Here is a tiny trained network, its code and every weight. The questions are about switching its units off for an input and a class, where a switched-off unit gives its printed mean instead of its output.

import numpy as np


def w(rows, s, z=0):
    codes = np.array(rows[::2]) - 128.0
    scale = np.full(codes.shape[1], s)
    scale[-1] = z or s
    return codes * scale


def f(y):
    return y / 2 * (1 + np.tanh(0.7978845608 * (y + 0.044715 * y**3)))


def log_softmax(a):
    a = a - a.max(-1, keepdims=True)
    return a - np.log(np.exp(a).sum(-1, keepdims=True))


def net(x, mask):
    res = np.array(x, float).reshape(1, 5) / 4 @ E
    y = f(res @ A[0][:, :-1].T + A[0][:, -1])
    res = res + np.where(mask, y, B[0][:, -1]) @ B[0][:, :-1]
    return log_softmax(res[-1] @ U[:, :-1].T + U[:, -1])


A, B = {}, {}
E = w([
[136,126,125],'x0',
[47,161,167],'x1',
[51,106,11],'x2',
[101,137,137],'x3',
[174,253,70],'x4',
],0.0076)
A[0] = w([
[28,118,4,98],'n0',
[136,42,99,83],'n1',
[177,210,253,178],'n2',
[95,73,172,136],'n3',
[201,140,109,105],'n4',
[148,244,119,111],'n5',
[158,255,128,171],'n6',
[71,35,162,124],'n7',
[92,50,183,141],'n8',
[74,102,36,108],'n9',
[119,19,147,96],'n10',
[37,141,109,255],'n11',
[165,23,134,115],'n12',
],0.0097,0.0077)
B[0] = w([
[209,173,220,214],'n0',
[86,163,163,147],'n1',
[218,122,123,244],'n2',
[174,194,59,182],'n3',
[107,212,103,147],'n4',
[161,192,89,175],'n5',
[79,111,57,209],'n6',
[178,187,101,209],'n7',
[118,180,2,208],'n8',
[217,159,193,183],'n9',
[164,234,122,182],'n10',
[200,79,69,254],'n11',
[86,150,89,175],'n12',
],0.0079,0.0077)
U = w([
[194,167,203,106],'0',
[86,215,95,94],'1',
[151,110,115,212],'2',
[129,160,139,217],'3',
[152,126,124,166],'4',
[74,117,168,111],'5',
[60,110,248,20],'6',
[79,96,188,2],'7',
],0.016,0.0082)

Each question gives the input, the list of numbers given to net, and the class t.
The units are the neurons (one row each of A and B). Each row of codes is followed by its name. A weight is (code - 128) times the scale printed after its matrix; where a second scale follows, it is the last column's (A, B and U).
mask holds one flag per neuron, in row order. A switched-off neuron (its flag False) gives its mean, the last column of its row in B, instead of its output. The means were averaged over made-up inputs and are rounded, as every weight is.
A unit's drop is (log p(t) with every unit on - log p(t) with that unit switched off) / (log p(t) with every unit on - log p(t) with every unit switched off).
The circuit of an input: a set's keep is (log p(t) with only the set's units on - log p(t) with every unit switched off) / (log p(t) with every unit on - log p(t) with every unit switched off). Starting from the 12 units with the biggest drops (on a tie, the unit counted first), units are removed one at a time, each time the one whose removal leaves the highest keep (on an exact tie, the one counted first), for as long as the keep stays at least 0.8.
units of the circuit, in order: the units of the circuit, biggest drop first
unit that matters most: the unit with the biggest drop
k most important neurons: the k neurons with the biggest drops, biggest first
drop of u: that unit's drop, to one decimal
input [-4,-7,7,-4,5], class 0: units of the circuit, in order	(n0 n9)
input [8,8,6,-6,4], class 2: units of the circuit, in order	(n11)
input [4,1,4,-2,1], class 0: units of the circuit, in order	(n0 n8)
input [1,3,-5,3,-6], class 1: units of the circuit, in order	(n8 n3)
input [8,2,-5,-6,4], class 2: 4 most important neurons	(n6 n0 n9 n10)
input [0,-6,-5,-1,-4], class 3: units of the circuit, in order	(n0 n12 n11)
input [-1,-4,-3,0,6], class 1: 2 most important neurons	(n6 n4)
input [-5,2,-4,0,0], class 2: units of the circuit, in order	(n0 n10)
input [-8,0,-6,-5,3], class 2: 2 most important neurons	(n6 n0)
input [-3,-8,-4,-8,-7], class 3: 2 most important neurons	(n6 n5)
input [-5,2,7,-2,6], class 0: 3 most important neurons	(n0 n9 n8)
input [1,-5,6,3,4], class 0: drop of n9	0.3
input [7,3,7,5,-8], class 1: drop of n7	0.3
input [7,-7,-2,2,-7], class 1: drop of n12	0.1
input [-7,6,0,4,3], class 2: unit that matters most	n11
